grid =
[[-243 -289 -482 -402 -406 -289 -251 -357 -323 -427  112 -412]
 [-446 -449 -433 -361 -527 -499  -14 -346 -268 -472 -436 -533]
 [-375 -419 -499 -416 -495 -469  154 -199 -238    6 -197 -375]
 [-439 -418 -217  -84 -381 -478 -188 -287 -404  -67 -438 -254]
 [-265 -253 -470 -384 -474 -177   27  -71 -299 -420  886 -443]
 [-399 -289 -361  684 -531 -470 -287 -413 -462 -523 -396 -416]]
Rows and columns are counted from 1.
(1, 1)	-243
(4, 8)	-287
(5, 11)	886
(2, 10)	-472
(5, 3)	-470
(4, 12)	-254
(4, 6)	-478
(6, 6)	-470
(6, 5)	-531
(4, 7)	-188
(3, 8)	-199
(2, 11)	-436
(4, 1)	-439
(3, 2)	-419
(4, 5)	-381
(6, 1)	-399
(3, 12)	-375
(1, 8)	-357
(1, 5)	-406
(3, 4)	-416
(4, 4)	-84
(5, 12)	-443
(6, 9)	-462
(5, 8)	-71
(3, 1)	-375
(3, 3)	-499
(6, 8)	-413
(2, 7)	-14
(1, 9)	-323
(5, 5)	-474
(4, 3)	-217

M = ((-7.12, -8.55, 16.66, -9.32, -4.50, -11.40, -15.75, -8.20, -18.44, -6.38, -0.56, -11.20, -12.28, -15.69), (10.21, -2.13, 12.94, 6.92, -12.76, -1.12, -7.65, 6.99, -11.96, 9.27, -0.52, 0.30, -6.43, -13.92))
Rows and columns are counted from 1.
row 1 col 1	-7.12
row 2 col 2	-2.13
row 2 col 13	-6.43
row 1 col 11	-0.56
row 2 col 1	10.21
row 2 col 3	12.94
row 1 col 13	-12.28
row 2 col 6	-1.12
row 1 col 5	-4.50
row 1 col 3	16.66
row 2 col 7	-7.65
row 2 col 5	-12.76
row 2 col 11	-0.52
row 2 col 8	6.99
row 1 col 6	-11.40
row 1 col 4	-9.32
row 2 col 4	6.92
row 2 col 12	0.30
row 1 col 10	-6.38

arr =
[[-41  29  29  12 -26   4  -1 -37   5 -28 -31]
 [-39  -1   8  12  14   8  23 -24  16 -26   5]
 [ -7 -12   7 -34 -36 -17  16 -35  18 -13  -3]
 [ -6 -10  15 -12 -14   5  10 -27  21  -9  -5]
 [  3  12  55  29  -8  47 -54 -20  -5   2 -67]
 [  7 -14   3 -25 -38 -21   6  -1  21   3   2]
 [-38  31  57  51  26  55 -30 -24  -1 -25 -36]
 [-27 -12  17   5   9  20   7 -22  12 -11   1]
 [ 32 -25  16 -31 -21  17  -3 -10   6  31 -22]
 [ 14   6  18  29  28  37 -26  11 -12   2 -13]
 [ 16  -3  15 -16 -28  -2 -19 -11   0  -2 -18]]
Rows and columns are counted from 1.
row 1 col 1	-41
row 1 col 6	4
row 10 col 1	14
row 6 col 9	21
row 11 col 4	-16
row 9 col 8	-10
row 7 col 3	57
row 7 col 10	-25
row 11 col 2	-3
row 9 col 5	-21
row 8 col 3	17
row 1 col 9	5
row 2 col 4	12
row 3 col 2	-12
row 4 col 6	5
row 9 col 1	32
row 5 col 9	-5
row 2 col 1	-39
row 4 col 9	21
row 7 col 2	31
row 10 col 6	37
row 7 col 6	55
row 2 col 6	8
row 9 col 10	31
row 4 col 4	-12
row 3 col 10	-13
row 7 col 7	-30
row 11 col 6	-2
row 1 col 2	29
row 6 col 3	3
row 9 col 3	16
row 1 col 8	-37
row 7 col 1	-38

B = [[0.02, 0.06, 0.01, -0.05, 0.04], [0.12, -0.13, -0.09, -0.02, 0.14], [-0.05, 0.04, 0.04, -0.04, 0.00], [-0.12, 0.05, -0.06, -0.03, 0.10], [0.05, 0.00, -0.12, 0.06, 0.06], [-0.09, -0.07, 0.00, 0.00, -0.12], [0.15, -0.10, -0.13, -0.01, -0.19], [0.17, -0.02, 0.00, 0.01, -0.09]]
Indices start at 1.
row 1 col 1 -> 0.02
row 7 col 2 -> -0.10
row 8 col 5 -> -0.09
row 2 col 3 -> -0.09
row 3 col 4 -> -0.04
row 3 col 5 -> 0.00
row 2 col 2 -> -0.13
row 6 col 3 -> 0.00
row 1 col 4 -> -0.05
row 1 col 2 -> 0.06
row 5 col 4 -> 0.06
row 7 col 5 -> -0.19
row 7 col 4 -> -0.01
row 4 col 4 -> -0.03
row 3 col 1 -> -0.05
row 3 col 3 -> 0.04
row 5 col 3 -> -0.12
row 5 col 1 -> 0.05
row 6 col 2 -> -0.07
row 1 col 5 -> 0.04

W = ((172, 75, 94, 82, 151, 146, 188, 150, 201, 193, 199, 164), (85, 142, 141, 205, 91, 92, 72, 113, 52, 124, 114, 115), (81, 158, 154, 219, 92, 95, 66, 114, 44, 116, 104, 113))
Rows and columns are counted from 1.
(1, 1) => 172
(2, 6) => 92
(1, 7) => 188
(3, 5) => 92
(3, 8) => 114
(1, 6) => 146
(3, 9) => 44
(2, 11) => 114
(2, 3) => 141
(3, 11) => 104
(2, 4) => 205
(1, 9) => 201
(2, 1) => 85
(1, 11) => 199
(3, 12) => 113
(2, 5) => 91
(2, 8) => 113
(1, 12) => 164

m =
[[ -3   4 -14  25   1  18]
 [  3 -10   1  -6 -80  -2]
 [  2   8  -2  20  -2   7]
 [  3 -11 -21  -1  -6  11]
 [ 16  -6 -18   0  -7 -13]
 [-11 -14  20  -5  14  29]
 [-30   4  12  16  -7  19]
 [  4   8  -5 -11  29  -8]
 [ 29  -4  -8   9   1 -10]
 [  9   1  19   4  27 -18]]
Indices start at 1.
(1, 1): -3
(2, 2): -10
(10, 4): 4
(6, 5): 14
(2, 5): -80
(1, 6): 18
(1, 4): 25
(3, 6): 7
(3, 3): -2
(8, 2): 8
(6, 1): -11
(5, 6): -13
(10, 2): 1
(9, 3): -8
(4, 3): -21
(9, 4): 9
(2, 4): -6
(5, 2): -6
(4, 1): 3
(3, 2): 8
(10, 1): 9
(10, 3): 19
(4, 5): -6
(6, 3): 20

X =
[[ -4 -19   4 -14  14  26  10  19 -26 -57  -7 -51 -66   4  -9]
 [ -9   6  -7   5 -17 -23 -23 -38 -33 -25  30 -33 -22  26  27]]
Indices start at 1.
(1, 1)	-4
(1, 2)	-19
(1, 12)	-51
(1, 10)	-57
(1, 11)	-7
(1, 8)	19
(1, 15)	-9
(2, 5)	-17
(1, 5)	14
(1, 3)	4
(1, 9)	-26
(2, 8)	-38
(2, 6)	-23
